Here is a tiny trained network, its code and every weight. The questions are about switching its units off for an input and a class, where a switched-off unit gives its printed mean instead of its output.

import numpy as np


def w(rows, s, z=0):
    codes = np.array(rows[::2]) - 128.0
    scale = np.full(codes.shape[1], s)
    scale[-1] = z or s
    return codes * scale


def f(y):
    return y / 2 * (1 + np.tanh(0.7978845608 * (y + 0.044715 * y**3)))


def log_softmax(a):
    a = a - a.max(-1, keepdims=True)
    return a - np.log(np.exp(a).sum(-1, keepdims=True))


def net(x, mask):
    res = np.array(x, float).reshape(1, 5) / 4 @ E
    y = f(res @ A[0][:, :-1].T + A[0][:, -1])
    res = res + np.where(mask, y, B[0][:, -1]) @ B[0][:, :-1]
    return log_softmax(res[-1] @ U[:, :-1].T + U[:, -1])


A, B = {}, {}
E = w([
[164,131,73,156,35,143,136],'x0',
[126,152,156,88,106,153,135],'x1',
[142,149,94,145,148,144,249],'x2',
[83,160,44,98,123,123,107],'x3',
[166,105,72,70,100,212,116],'x4',
],0.011)
A[0] = w([
[120,137,27,85,36,174,98,197],'neuron 0',
[153,117,153,161,152,95,151,167],'neuron 1',
[79,165,176,149,156,49,160,254],'neuron 2',
[110,60,84,210,121,106,129,251],'neuron 3',
[91,121,148,143,141,21,95,133],'neuron 4',
[135,135,79,84,152,214,166,220],'neuron 5',
[116,58,182,68,170,160,61,150],'neuron 6',
[104,128,73,78,163,150,103,211],'neuron 7',
[255,87,157,186,41,165,151,213],'neuron 8',
],0.0094,0.0036)
B[0] = w([
[180,9,106,56,65,93,193,252],'neuron 0',
[119,86,119,100,128,110,133,161],'neuron 1',
[85,81,130,122,127,69,144,210],'neuron 2',
[138,90,89,139,134,108,141,183],'neuron 3',
[72,141,146,174,159,74,75,183],'neuron 4',
[163,170,131,148,161,193,223,206],'neuron 5',
[194,163,178,48,53,114,134,200],'neuron 6',
[149,131,143,107,103,118,164,188],'neuron 7',
[161,68,104,70,71,156,157,228],'neuron 8',
],0.012,0.011)
U = w([
[209,74,131,33,65,138,191,211],'0',
[80,135,107,149,91,224,68,4],'1',
[2,88,120,187,190,94,112,218],'2',
[213,88,49,188,113,152,59,24],'3',
[167,219,119,144,199,223,189,135],'4',
[103,246,176,123,126,120,9,7],'5',
],0.0087,0.0031)

Each question gives the input, the list of numbers given to net, and the class t.
The units are the neurons (one row each of A and B). Each row of codes is followed by its name. A weight is (code - 128) times the scale printed after its matrix; where a second scale follows, it is the last column's (A, B and U).
mask holds one flag per neuron, in row order. A switched-off neuron (its flag False) gives its mean, the last column of its row in B, instead of its output. The means were averaged over made-up inputs and are rounded, as every weight is.
A unit's drop is (log p(t) with every unit on - log p(t) with that unit switched off) / (log p(t) with every unit on - log p(t) with every unit switched off).
The circuit of an input: a set's keep is (log p(t) with only the set's units on - log p(t) with every unit switched off) / (log p(t) with every unit on - log p(t) with every unit switched off). Starting from all 9 units, units are removed one at a time, each time the one whose removal leaves the highest keep (on an exact tie, the one counted first), for as long as the keep stays at least 0.8.
circuit, biggest first: the units of the circuit, biggest drop first
most important unit: the unit with the biggest drop
top k neurons: the k neurons with the biggest drops, biggest first
drop when u is switched off: that unit's drop, to one decimal
input [0,2,7,-3,3], class 4: circuit, biggest first -> neuron 0; neuron 5
input [-8,-7,-7,-7,-5], class 2: most important unit -> neuron 2
input [-3,4,7,-6,4], class 4: top 3 neurons -> neuron 0; neuron 5; neuron 6
input [-3,1,-7,5,-5], class 5: top 2 neurons -> neuron 6; neuron 0
input [-7,3,4,8,-1], class 4: top 2 neurons -> neuron 0; neuron 5
input [-5,6,-4,-4,-3], class 5: top 3 neurons -> neuron 0; neuron 6; neuron 8
input [5,5,0,6,-8], class 2: drop when neuron 7 is switched off -> 0.0
input [8,0,-8,-1,-5], class 3: drop when neuron 6 is switched off -> 0.3
input [5,5,3,3,-8], class 2: drop when neuron 5 is switched off -> 0.0
input [-4,-5,-6,-4,2], class 5: top 2 neurons -> neuron 0; neuron 8
input [6,0,7,3,-7], class 2: top 2 neurons -> neuron 0; neuron 6
